Below are the code and all the weights of a small trained network. Each question names an input and a target symbol and asks about switching units off, where a switched-off unit gives its printed mean instead of its output.

import numpy as np


def w(rows, s, z=0):
    codes = np.array(rows[::2]) - 128.0
    scale = np.full(codes.shape[1], s)
    scale[-1] = z or s
    return codes * scale


def softmax(a):
    e = np.exp(a - a.max(-1, keepdims=True))
    return e / e.sum(-1, keepdims=True)


def log_softmax(a):
    a = a - a.max(-1, keepdims=True)
    return a - np.log(np.exp(a).sum(-1, keepdims=True))


def net(x, mask):
    ids = ['ΘΣΩδεημ'.index(c) for c in x.split()]
    T = len(ids)
    res = E[ids] + P[:T]
    u = 0
    for l in range(3):
        r = res
        for j in range(3):
            rows = slice(4 * j, 4 * j + 4)
            q, k, v = (r @ M[l][rows].T for M in (Q, K, V))
            z = softmax(np.where(np.tri(T) > 0, q @ k.T / 4**0.5, -1e9)) @ v
            o = O[l][rows]
            res = res + np.where(mask[u + j], z, o[:, -1]) @ o[:, :-1]
        u += 3
    return log_softmax(res[-1] @ U[:, :-1].T + U[:, -1])


Q, K, V, O = {}, {}, {}, {}
E = w([
[66,164,16,91,90,135],'Θ',
[175,179,56,74,211,39],'Σ',
[118,240,72,79,77,207],'Ω',
[86,216,186,227,48,104],'δ',
[27,66,216,79,229,178],'ε',
[176,214,242,167,126,30],'η',
[219,25,109,254,193,211],'μ',
],0.0067)
P = w([
[118,173,89,81,204,137],'0',
[55,226,21,222,217,155],'1',
[224,106,180,36,73,153],'2',
[156,128,137,137,109,22],'3',
[39,236,85,239,235,210],'4',
[193,31,242,51,48,106],'5',
[133,86,181,172,115,16],'6',
[3,185,142,254,182,186],'7',
],0.0053)
Q[0] = w([
[226,122,169,18,7,65],'0.h0',
[138,233,77,28,14,15],'0.h0',
[205,31,218,146,198,254],'0.h0',
[87,47,103,234,238,234],'0.h0',
[81,186,83,43,18,103],'0.h1',
[151,38,204,55,25,169],'0.h1',
[107,136,125,25,32,94],'0.h1',
[146,40,219,129,38,154],'0.h1',
[245,103,226,62,196,22],'0.h2',
[15,132,30,161,56,208],'0.h2',
[30,137,12,200,56,223],'0.h2',
[208,64,253,82,156,49],'0.h2',
],0.0054)
K[0] = w([
[163,230,18,127,38,238],'0.h0',
[105,250,27,103,17,39],'0.h0',
[214,32,159,147,197,249],'0.h0',
[109,5,254,87,234,178],'0.h0',
[196,52,213,32,132,139],'0.h1',
[75,134,214,108,21,142],'0.h1',
[149,52,222,29,63,88],'0.h1',
[86,131,190,163,20,155],'0.h1',
[214,53,163,6,107,35],'0.h2',
[55,205,120,234,176,214],'0.h2',
[47,197,86,247,166,183],'0.h2',
[169,46,240,14,55,78],'0.h2',
],0.0056)
V[0] = w([
[185,215,119,64,94,118],'0.h0',
[83,14,119,100,120,170],'0.h0',
[101,59,108,48,82,125],'0.h0',
[155,247,68,130,104,111],'0.h0',
[73,158,39,188,188,143],'0.h1',
[141,222,158,219,87,131],'0.h1',
[68,207,41,141,242,145],'0.h1',
[141,20,173,85,34,158],'0.h1',
[132,212,119,225,228,182],'0.h2',
[148,42,117,43,138,179],'0.h2',
[198,134,187,42,77,20],'0.h2',
[166,15,153,1,30,44],'0.h2',
],0.0053)
O[0] = w([
[84,158,69,52,21,65,145],'0.h0',
[203,122,135,182,171,253,64],'0.h0',
[184,131,96,108,145,255,64],'0.h0',
[70,173,139,36,53,6,185],'0.h0',
[47,118,114,222,153,179,186],'0.h1',
[170,53,167,230,100,45,187],'0.h1',
[26,117,65,221,114,138,219],'0.h1',
[189,168,187,32,140,209,24],'0.h1',
[137,168,31,170,23,158,224],'0.h2',
[85,121,230,68,121,212,58],'0.h2',
[130,59,168,56,193,9,90],'0.h2',
[116,89,244,47,234,94,4],'0.h2',
],0.0046,0.0044)
Q[1] = w([
[128,124,162,213,101,90],'1.h0',
[125,126,162,234,116,68],'1.h0',
[174,165,155,33,66,149],'1.h0',
[123,118,69,23,152,196],'1.h0',
[221,46,137,63,89,162],'1.h1',
[46,153,219,103,182,200],'1.h1',
[201,108,81,85,101,114],'1.h1',
[106,178,49,118,127,56],'1.h1',
[48,167,122,239,72,111],'1.h2',
[253,148,201,52,110,206],'1.h2',
[254,129,223,72,84,194],'1.h2',
[212,66,146,24,162,88],'1.h2',
],0.0054)
K[1] = w([
[226,45,248,102,80,76],'1.h0',
[217,28,243,56,85,31],'1.h0',
[93,245,46,224,41,160],'1.h0',
[56,205,8,166,184,218],'1.h0',
[56,90,66,207,90,228],'1.h1',
[43,68,207,33,142,216],'1.h1',
[67,160,40,210,108,163],'1.h1',
[110,187,99,118,157,50],'1.h1',
[67,190,194,167,116,139],'1.h2',
[185,140,8,129,104,135],'1.h2',
[118,164,3,122,96,155],'1.h2',
[169,74,73,46,146,140],'1.h2',
],0.0054)
V[1] = w([
[233,54,172,55,83,55],'1.h0',
[230,37,112,54,168,119],'1.h0',
[28,129,79,228,113,171],'1.h0',
[190,207,149,132,33,105],'1.h0',
[217,71,45,125,157,142],'1.h1',
[102,190,47,178,50,84],'1.h1',
[145,55,46,165,74,139],'1.h1',
[142,52,222,86,216,178],'1.h1',
[112,114,205,63,189,90],'1.h2',
[98,81,126,58,211,97],'1.h2',
[192,114,6,52,134,178],'1.h2',
[162,114,2,58,172,163],'1.h2',
],0.0048)
O[1] = w([
[236,137,131,170,141,88,129],'1.h0',
[215,175,89,104,177,109,80],'1.h0',
[46,94,101,115,111,193,151],'1.h0',
[168,123,148,207,21,92,160],'1.h0',
[221,114,86,161,109,63,99],'1.h1',
[171,112,108,62,162,200,247],'1.h1',
[231,50,129,132,135,163,157],'1.h1',
[79,137,153,202,95,62,2],'1.h1',
[79,108,147,64,185,160,84],'1.h2',
[161,122,155,70,229,171,88],'1.h2',
[253,161,103,58,135,90,82],'1.h2',
[246,171,121,75,167,97,90],'1.h2',
],0.0049,0.0097)
Q[2] = w([
[253,148,233,59,168,54],'2.h0',
[238,68,197,103,61,180],'2.h0',
[234,85,216,69,141,149],'2.h0',
[250,122,242,62,113,75],'2.h0',
[74,179,143,169,184,181],'2.h1',
[178,33,122,190,58,70],'2.h1',
[122,139,83,110,129,34],'2.h1',
[140,223,110,90,169,181],'2.h1',
[21,253,163,156,124,95],'2.h2',
[104,90,168,34,44,140],'2.h2',
[123,67,178,55,84,155],'2.h2',
[109,143,132,53,64,103],'2.h2',
],0.0052)
K[2] = w([
[146,172,60,11,108,163],'2.h0',
[8,189,4,53,159,157],'2.h0',
[69,125,20,25,111,182],'2.h0',
[101,175,41,3,121,149],'2.h0',
[33,215,107,101,141,127],'2.h1',
[237,55,234,66,100,96],'2.h1',
[194,74,92,146,228,97],'2.h1',
[74,227,28,189,98,169],'2.h1',
[185,17,181,52,227,22],'2.h2',
[124,222,66,53,70,63],'2.h2',
[137,199,78,66,82,129],'2.h2',
[100,217,112,82,117,26],'2.h2',
],0.005)
V[2] = w([
[109,20,56,97,219,139],'2.h0',
[96,73,12,99,208,108],'2.h0',
[184,54,141,209,139,118],'2.h0',
[117,145,192,54,181,125],'2.h0',
[202,22,114,53,178,98],'2.h1',
[84,92,214,45,153,118],'2.h1',
[162,168,106,229,87,159],'2.h1',
[231,36,109,146,162,203],'2.h1',
[86,196,186,56,119,17],'2.h2',
[220,170,80,195,102,114],'2.h2',
[42,127,181,125,121,118],'2.h2',
[82,254,80,40,88,128],'2.h2',
],0.0051)
O[2] = w([
[215,180,241,122,162,171,122],'2.h0',
[253,201,226,125,132,101,155],'2.h0',
[88,210,107,83,148,195,138],'2.h0',
[69,80,193,144,126,104,2],'2.h0',
[114,172,52,182,177,185,59],'2.h1',
[39,182,64,101,66,130,62],'2.h1',
[183,38,188,174,116,103,179],'2.h1',
[131,12,35,212,215,186,99],'2.h1',
[195,38,143,223,78,100,32],'2.h2',
[44,206,199,130,28,95,157],'2.h2',
[171,43,112,162,223,145,133],'2.h2',
[98,64,52,155,109,22,164],'2.h2',
],0.005,0.0073)
U = w([
[63,84,4,102,77,146,1],'Θ',
[73,63,209,55,223,155,206],'Σ',
[86,247,110,21,106,230,148],'Ω',
[238,140,200,188,40,58,142],'δ',
[3,41,208,227,95,66,155],'ε',
[208,221,73,74,221,37,120],'η',
[198,15,127,225,217,234,176],'μ',
],0.005,0.0037)

Each question gives the input, a string of symbols that net reads in full, and the target symbol t.
The units are the heads (4 rows each of Q, K, V and O). Each row of codes is followed by its name. A weight is (code - 128) times the scale printed after its matrix; where a second scale follows, it is the last column's (O and U).
mask holds one flag per head, layer by layer. A switched-off head (its flag False) gives its mean, the last column of its rows in O, instead of its output. The means were averaged over made-up inputs and are rounded, as every weight is.
A unit's drop is (log p(t) with every unit on - log p(t) with that unit switched off) / (log p(t) with every unit on - log p(t) with every unit switched off).
The circuit of an input: a set's keep is (log p(t) with only the set's units on - log p(t) with every unit switched off) / (log p(t) with every unit on - log p(t) with every unit switched off). Starting from all 9 units, units are removed one at a time, each time the one whose removal leaves the highest keep (on an exact tie, the one counted first), for as long as the keep stays at least 0.8.
units of the circuit, in order: the units of the circuit, biggest drop first
unit that matters most: the unit with the biggest drop
heads that matter: for each layer, one digit per head in row order, 1 if its drop is at least 0.15 and else 0, layers parted by /
input Θ Θ δ Ω, target Θ: units of the circuit, in order	1.h0; 2.h0
input Θ η Θ μ Σ, target Ω: units of the circuit, in order	2.h2; 0.h0; 2.h0
input μ μ Σ Σ Θ η Θ Σ, target ε: units of the circuit, in order	0.h2; 1.h1; 2.h0
input Σ δ δ ε Θ, target μ: units of the circuit, in order	0.h2; 2.h2; 2.h1; 1.h2
input Σ Θ Σ Θ, target η: unit that matters most	1.h2
input δ Σ ε η Ω, target ε: heads that matter	011 / 011 / 110
input Σ δ Σ Θ Σ Σ Ω Ω, target δ: units of the circuit, in order	1.h0; 2.h1; 0.h2
input Σ η δ Θ Σ, target Θ: units of the circuit, in order	2.h0; 1.h0; 0.h1
input Θ Σ Σ Ω δ δ ε δ, target μ: heads that matter	101 / 001 / 001
input μ Θ Ω η δ δ μ η, target Ω: heads that matter	110 / 100 / 101
input Θ μ δ, target δ: units of the circuit, in order	0.h1; 1.h2; 2.h0; 1.h0
input δ δ Σ ε Ω Σ μ μ, target Ω: units of the circuit, in order	2.h2; 0.h0; 0.h2
input Σ Ω Σ ε, target Σ: heads that matter	011 / 101 / 000
input δ ε ε Σ Ω, target μ: units of the circuit, in order	2.h2; 0.h2; 0.h0; 2.h1
input Σ ε ε η η, target ε: unit that matters most	1.h1
input Σ Ω δ η Σ Θ μ Σ, target Ω: units of the circuit, in order	0.h0; 2.h2; 2.h0; 0.h1
input Σ Σ ε μ ε, target Ω: units of the circuit, in order	2.h2; 0.h0; 2.h0
input Ω η η Ω μ, target Ω: units of the circuit, in order	2.h2; 0.h0; 0.h2
input η Σ δ η δ Σ ε Σ, target μ: heads that matter	001 / 101 / 001
input δ Ω Σ δ δ, target Θ: unit that matters most	0.h2
input δ Σ Θ ε ε, target μ: heads that matter	101 / 010 / 001
input Θ Ω ε δ Σ ε, target ε: units of the circuit, in order	0.h2; 1.h1
input Σ ε δ Σ Σ η Σ Ω, target ε: heads that matter	001 / 011 / 100
input η ε δ Ω η μ δ η, target Ω: units of the circuit, in order	0.h0; 2.h2; 2.h0
input Σ Θ Σ, target Σ: heads that matter	011 / 100 / 000
input ε μ Ω δ η μ η, target μ: heads that matter	111 / 110 / 010
input Ω Θ δ Ω δ, target Θ: unit that matters most	2.h0
